-38	-2	26	34	6	24	-57	48	-46	-66
-38	-13	37	60	-15	28	-58	11	-40	-32
-43	35	-37	-25	23	-32	-48	63	-11	22
2	6	-10	52	-24	35	-3	-38	7	-42
->
-38	-13	37	60	-15	28	-58	11	-40	-32
-38	-2	26	34	6	24	-57	48	-46	-66
2	6	-10	52	-24	35	-3	-38	7	-42
-43	35	-37	-25	23	-32	-48	63	-11	22

-36	-69	77	-21	-25	-10	-38	69	-10
-20	54	22	-5	-30	2	-31	-48	-4
1	4	3	1	-1	1	1	-7	1
2	1	0	-1	-1	-2	0	0	0
-3	2	1	-1	-2	0	-2	-1	0
5	0	2	-1	0	-2	0	1	0
->
-36	-69	77	-21	-25	-10	-38	69	-10
-20	54	22	-5	-30	2	-31	-48	-4
1	4	3	1	-1	1	1	-7	1
5	0	2	-1	0	-2	0	1	0
-3	2	1	-1	-2	0	-2	-1	0
2	1	0	-1	-1	-2	0	0	0

14	45	58	16	40
37	48	69	23	38
->
37	48	69	23	38
14	45	58	16	40

-20	29	-3	-4	-37	15	41	-19	47	-9	4	8	2	21
23	6	21	33	31	-7	41	-15	9	-22	-15	-27	38	5
-21	-12	-48	2	-50	-34	41	30	73	43	78	1	5	19
->
23	6	21	33	31	-7	41	-15	9	-22	-15	-27	38	5
-20	29	-3	-4	-37	15	41	-19	47	-9	4	8	2	21
-21	-12	-48	2	-50	-34	41	30	73	43	78	1	5	19

23	28	17	-22
57	71	36	49
5	10	26	-45
-18	27	-37	80
->
57	71	36	49
5	10	26	-45
23	28	17	-22
-18	27	-37	80

4	-26	12	42	38	7	65
-32	-44	-3	-2	6	14	10
22	18	17	20	7	-3	14
13	50	-7	-20	-32	-22	-52
-1	5	-11	-11	-7	0	-13
-10	-14	7	7	5	0	11
-27	-30	-17	-17	-5	1	-10
-7	-1	-1	-5	-3	3	-11
-15	-13	-8	-7	-5	8	-9
-35	-29	-15	-25	-16	9	-31
->
22	18	17	20	7	-3	14
4	-26	12	42	38	7	65
-10	-14	7	7	5	0	11
-7	-1	-1	-5	-3	3	-11
-32	-44	-3	-2	6	14	10
13	50	-7	-20	-32	-22	-52
-15	-13	-8	-7	-5	8	-9
-1	5	-11	-11	-7	0	-13
-35	-29	-15	-25	-16	9	-31
-27	-30	-17	-17	-5	1	-10

15	-6	30	-5	21
-2	23	-3	13	1
10	0	-56	24	-11
27	-20	12	-1	28
1	12	2	7	-2
-13	17	11	-1	-8
7	10	8	9	4
-19	17	5	-4	-16
->
15	-6	30	-5	21
27	-20	12	-1	28
-13	17	11	-1	-8
7	10	8	9	4
-19	17	5	-4	-16
1	12	2	7	-2
-2	23	-3	13	1
10	0	-56	24	-11

-2	58	23	-1	-3	8
19	3	2	24	38	20
-4	-1	-3	6	10	-1
-2	73	6	-4	-3	-3
19	-2	10	19	21	19
30	-4	7	17	21	38
25	3	19	22	19	23
26	-2	1	15	19	34
->
-2	58	23	-1	-3	8
25	3	19	22	19	23
19	-2	10	19	21	19
30	-4	7	17	21	38
-2	73	6	-4	-3	-3
19	3	2	24	38	20
26	-2	1	15	19	34
-4	-1	-3	6	10	-1
---
-2	-33	37	-21	-68	-10
59	-2	42	19	50	34
-37	-41	20	-31	-54	-1
56	1	46	16	52	-75
-25	-29	26	-43	-50	-19
-5	-32	37	-18	-72	-61
-9	-32	46	-19	-78	14
-21	-24	29	-36	-55	-1
-8	-24	34	-16	-68	-14
-16	-28	51	-6	-67	-18
42	-24	28	0	42	12
-22	-30	23	-32	-49	48
->
-2	-33	37	-21	-68	-10
-37	-41	20	-31	-54	-1
-25	-29	26	-43	-50	-19
-9	-32	46	-19	-78	14
-8	-24	34	-16	-68	-14
42	-24	28	0	42	12

29	24	4	4	58	34	49	-35	-17	4	11
26	27	3	9	63	31	55	-38	-13	9	8
32	5	-12	21	5	4	5	-32	-26	15	-11
33	10	-31	33	25	20	28	-24	-59	16	-39
->
29	24	4	4	58	34	49	-35	-17	4	11
32	5	-12	21	5	4	5	-32	-26	15	-11

17	-14	-3	-35	-5	48	-15	-5	-11	-10	-58	-12
18	-14	-2	-49	-5	49	-12	-6	-10	-9	-54	-11
2	-19	41	-18	-12	30	-39	27	48	-37	17	0
->
17	-14	-3	-35	-5	48	-15	-5	-11	-10	-58	-12
2	-19	41	-18	-12	30	-39	27	48	-37	17	0

0	-5	4	-2	7	-6	-10	-7	14	-5	1	-2	-6	-3	9	1
6	-7	6	4	8	-2	2	-14	4	1	-4	-9	-3	-8	11	-3
-29	17	-26	2	-27	-27	-23	46	46	-25	45	80	-19	60	-33	43
0	-8	6	-3	8	-8	-11	-9	16	-6	0	-3	-6	-4	11	1
-4	-6	6	-8	8	-9	-21	-4	22	-9	2	-2	-7	-3	11	2
12	4	0	6	-6	23	34	-4	-46	20	-17	-21	18	-14	-9	-16
->
0	-5	4	-2	7	-6	-10	-7	14	-5	1	-2	-6	-3	9	1
-29	17	-26	2	-27	-27	-23	46	46	-25	45	80	-19	60	-33	43
-4	-6	6	-8	8	-9	-21	-4	22	-9	2	-2	-7	-3	11	2

26	4	13	16	42	-24	1	-42	-14	-60	-24	3	-22	17	49	-8
-10	-26	-7	-47	-52	25	-5	15	-15	33	25	-7	3	-43	-27	45
-12	24	7	43	30	-8	-10	10	26	5	-8	3	8	32	-4	-52
18	3	15	16	38	-19	-8	-36	-10	-48	-19	1	-19	14	40	-14
22	9	14	24	46	-24	7	-38	-7	-55	-24	3	-19	23	46	-19
-24	8	-3	11	-12	13	-4	32	21	42	13	-1	17	3	-34	-21
->
26	4	13	16	42	-24	1	-42	-14	-60	-24	3	-22	17	49	-8
-12	24	7	43	30	-8	-10	10	26	5	-8	3	8	32	-4	-52
22	9	14	24	46	-24	7	-38	-7	-55	-24	3	-19	23	46	-19

1	17	-55	-14	-12	1
18	17	-29	-19	21	1
46	11	23	1	39	1
43	11	19	-14	39	1
18	17	-25	-14	21	1
37	-3	36	-14	35	1
16	17	-17	-14	17	1
18	17	-30	-26	21	1
33	10	9	-14	38	1
18	17	-29	-20	21	1
-5	21	-74	-14	-21	1
->
1	17	-55	-14	-12	1
46	11	23	1	39	1
18	17	-25	-14	21	1
16	17	-17	-14	17	1
33	10	9	-14	38	1
-5	21	-74	-14	-21	1
